Below are the code and all the weights of a small trained network. Each question names an input and a target symbol and asks about switching units off, where a switched-off unit gives its printed mean instead of its output.

import numpy as np


def w(rows, s, z=0):
    codes = np.array(rows[::2]) - 128.0
    scale = np.full(codes.shape[1], s)
    scale[-1] = z or s
    return codes * scale


def norm(h):
    return h / np.sqrt((h * h).mean(-1, keepdims=True) + 1e-5)


def f(y):
    return np.maximum(y, 0)


def softmax(a):
    e = np.exp(a - a.max(-1, keepdims=True))
    return e / e.sum(-1, keepdims=True)


def log_softmax(a):
    a = a - a.max(-1, keepdims=True)
    return a - np.log(np.exp(a).sum(-1, keepdims=True))


def net(x, mask):
    ids = ['ΘΩαβεζηλμπτψ'.index(c) for c in x.split()]
    T = len(ids)
    res = E[ids] + P[:T]
    u = 0
    for l in range(2):
        r = norm(res)
        for j in range(2):
            rows = slice(2 * j, 2 * j + 2)
            q, k, v = (r @ M[l][rows].T for M in (Q, K, V))
            z = softmax(np.where(np.tri(T) > 0, q @ k.T / 2**0.5, -1e9)) @ v
            o = O[l][rows]
            res = res + np.where(mask[u + j], z, o[:, -1]) @ o[:, :-1]
        u += 2
        y = f(norm(res) @ A[l][:, :-1].T + A[l][:, -1])
        res = res + np.where(mask[u : u + 8], y, B[l][:, -1]) @ B[l][:, :-1]
        u += 8
    return log_softmax(norm(res)[-1] @ U[:, :-1].T + U[:, -1])


Q, K, V, O, A, B = {}, {}, {}, {}, {}, {}
E = w([
[194,137,100,107,154,131,146],'Θ',
[163,116,99,94,124,102,154],'Ω',
[162,140,118,143,92,40,155],'α',
[172,106,99,93,108,82,181],'β',
[171,134,82,142,100,94,149],'ε',
[198,150,63,137,133,126,173],'ζ',
[119,201,119,110,48,172,74],'η',
[151,116,168,78,142,58,133],'λ',
[125,121,170,131,175,118,205],'μ',
[135,47,142,177,76,103,160],'π',
[75,33,134,131,141,149,73],'τ',
[6,124,63,142,147,117,80],'ψ',
],0.024)
P = w([
[183,60,107,131,192,7,148],'0',
[199,85,114,133,190,69,141],'1',
[162,93,117,143,143,58,137],'2',
[166,131,144,127,127,70,140],'3',
[153,142,131,136,108,95,146],'4',
[151,147,168,117,112,108,117],'5',
[169,172,133,122,127,162,144],'6',
[160,174,123,108,96,147,162],'7',
],0.012)
Q[0] = w([
[143,146,145,168,110,123,159],'L0H1',
[79,10,141,124,200,119,151],'L0H1',
[200,155,164,82,81,121,201],'L0H2',
[55,134,129,135,123,173,52],'L0H2',
],0.012)
K[0] = w([
[171,59,154,150,79,164,157],'L0H1',
[89,160,150,114,33,225,66],'L0H1',
[150,217,214,84,21,195,116],'L0H2',
[209,96,97,125,210,2,166],'L0H2',
],0.008)
V[0] = w([
[136,17,56,29,234,136,191],'L0H1',
[68,253,37,103,220,84,224],'L0H1',
[47,3,140,236,140,184,67],'L0H2',
[207,58,209,194,47,141,238],'L0H2',
],0.0056)
O[0] = w([
[55,77,89,52,201,174,193,253],'L0H1',
[87,131,175,179,147,74,236,129],'L0H1',
[152,48,180,177,198,144,104,58],'L0H2',
[254,95,195,129,34,240,196,182],'L0H2',
],0.0082,0.0062)
A[0] = w([
[198,139,248,142,203,114,71,122],'L0N1',
[156,133,134,101,105,2,134,189],'L0N2',
[100,63,124,86,182,91,140,2],'L0N3',
[149,82,183,199,182,183,62,108],'L0N4',
[125,165,110,201,146,251,187,120],'L0N5',
[63,136,166,219,57,183,22,163],'L0N6',
[70,216,105,97,76,126,159,47],'L0N7',
[101,205,154,63,205,147,166,246],'L0N8',
],0.0081,0.0049)
B[0] = w([
[124,62,98,224,83,105,170,156],'L0N1',
[158,126,130,164,191,169,104,227],'L0N2',
[132,164,168,144,107,92,46,160],'L0N3',
[166,164,50,82,137,34,94,154],'L0N4',
[128,61,190,154,80,38,73,163],'L0N5',
[125,254,48,167,184,77,172,163],'L0N6',
[138,108,57,155,74,67,99,168],'L0N7',
[85,69,130,166,59,57,110,254],'L0N8',
],0.0092,0.0084)
Q[1] = w([
[31,150,52,214,133,107,72],'L1H1',
[253,222,95,98,13,21,254],'L1H1',
[150,145,5,181,133,18,160],'L1H2',
[119,253,189,73,29,98,167],'L1H2',
],0.0071)
K[1] = w([
[170,178,97,123,254,101,131],'L1H1',
[118,114,189,201,21,62,85],'L1H1',
[86,171,157,197,65,116,73],'L1H2',
[175,111,216,99,62,87,207],'L1H2',
],0.0096)
V[1] = w([
[174,173,35,119,133,171,107],'L1H1',
[123,67,140,104,112,189,196],'L1H1',
[210,93,130,207,195,110,178],'L1H2',
[34,146,111,246,156,106,181],'L1H2',
],0.011)
O[1] = w([
[131,17,8,101,102,137,53,2],'L1H1',
[101,86,133,139,191,193,119,146],'L1H1',
[97,171,145,6,129,200,100,220],'L1H2',
[57,132,137,163,88,184,106,153],'L1H2',
],0.014,0.0053)
A[1] = w([
[187,100,140,115,25,1,176,150],'L1N1',
[105,205,123,40,118,191,84,105],'L1N2',
[229,75,214,245,163,168,158,214],'L1N3',
[132,116,242,151,236,166,154,162],'L1N4',
[106,140,71,66,216,134,27,105],'L1N5',
[121,7,47,68,173,143,52,2],'L1N6',
[158,95,91,16,109,173,105,54],'L1N7',
[30,149,40,212,61,22,90,200],'L1N8',
],0.0085,0.0073)
B[1] = w([
[227,223,44,102,178,166,154,219],'L1N1',
[121,139,113,180,71,69,128,160],'L1N2',
[113,119,69,152,130,134,14,200],'L1N3',
[139,74,68,226,120,177,105,209],'L1N4',
[138,185,159,226,131,103,105,152],'L1N5',
[219,131,146,159,251,100,137,156],'L1N6',
[59,125,138,143,62,149,112,152],'L1N7',
[123,117,110,147,16,109,157,244],'L1N8',
],0.012)
U = w([
[110,167,69,64,128,208,62,33],'Θ',
[130,186,179,96,65,116,123,12],'Ω',
[7,61,132,213,69,65,81,68],'α',
[121,70,102,73,128,164,182,167],'β',
[117,78,124,130,85,136,117,11],'ε',
[184,211,203,52,167,106,176,75],'ζ',
[224,33,178,117,20,248,55,89],'η',
[132,171,196,199,130,217,195,253],'λ',
[79,149,35,77,117,199,132,52],'μ',
[180,95,80,225,160,101,29,163],'π',
[61,105,80,116,169,120,176,91],'τ',
[57,214,103,122,177,85,105,53],'ψ',
],0.012,0.0033)

Each question gives the input, a string of symbols that net reads in full, and the target symbol t.
The units are the heads (2 rows each of Q, K, V and O) and the neurons (one row each of A and B). Each row of codes is followed by its name. A weight is (code - 128) times the scale printed after its matrix; where a second scale follows, it is the last column's (O, A, B and U).
mask holds one flag per unit, layer by layer, with each layer's heads first. A switched-off unit (its flag False) gives its mean, the last column of its rows in O or B, instead of its output. The means were averaged over made-up inputs and are rounded, as every weight is.
A unit's drop is (log p(t) with every unit on - log p(t) with that unit switched off) / (log p(t) with every unit on - log p(t) with every unit switched off).
The circuit of an input: a set's keep is (log p(t) with only the set's units on - log p(t) with every unit switched off) / (log p(t) with every unit on - log p(t) with every unit switched off). Starting from the 12 units with the biggest drops (on a tie, the unit counted first), units are removed one at a time, each time the one whose removal leaves the highest keep (on an exact tie, the one counted first), for as long as the keep stays at least 0.8.
circuit, biggest first: the units of the circuit, biggest drop first
most important unit: the unit with the biggest drop
top k neurons in layer l: the k neurons of layer l with the biggest drops, biggest first
heads that matter: for each layer, one digit per head in row order, 1 if its drop is at least 0.15 and else 0, layers parted by /
input ψ Ω τ μ α ψ μ α, target α: circuit, biggest first	(L1H2; L0H2)
input τ τ μ τ ψ Ω τ, target α: circuit, biggest first	(L1N1)
input μ μ λ, target λ: heads that matter	00 / 11
input μ λ μ α β, target λ: top 2 neurons in layer 0	(L0N8; L0N5)
input ζ μ μ ζ μ τ π β, target π: circuit, biggest first	(L0H2; L1N3)
input τ μ α τ μ Θ Ω, target λ: circuit, biggest first	(L1H1; L0N8)
input π α ε λ Θ, target ζ: top 3 neurons in layer 0	(L0N8; L0N1; L0N6)
input η λ μ μ, target Ω: heads that matter	11 / 11
input τ π μ ε, target η: heads that matter	11 / 01
input Ω ε ζ Ω, target μ: circuit, biggest first	(L0H1; L1H2)
input Ω μ μ ζ ε, target λ: circuit, biggest first	(L0N8; L1H1)
input τ ζ λ π ψ μ Θ, target α: circuit, biggest first	(L1H2; L1N1)
input τ μ π μ, target η: circuit, biggest first	(L0H2; L0H1)
input μ τ ε Ω ψ λ Ω, target α: circuit, biggest first	(L1H2; L0H2)
input μ λ β α ζ, target μ: circuit, biggest first	(L0N2; L1H2)
input λ μ μ Θ τ β Θ π, target η: heads that matter	01 / 01
input Θ τ μ ζ Θ τ μ π, target π: most important unit	L0H2
input μ Ω μ τ Ω Ω μ τ, target π: heads that matter	10 / 10
input τ π λ β, target η: heads that matter	11 / 10
input Θ Ω λ π λ Θ η π, target π: most important unit	L1H2
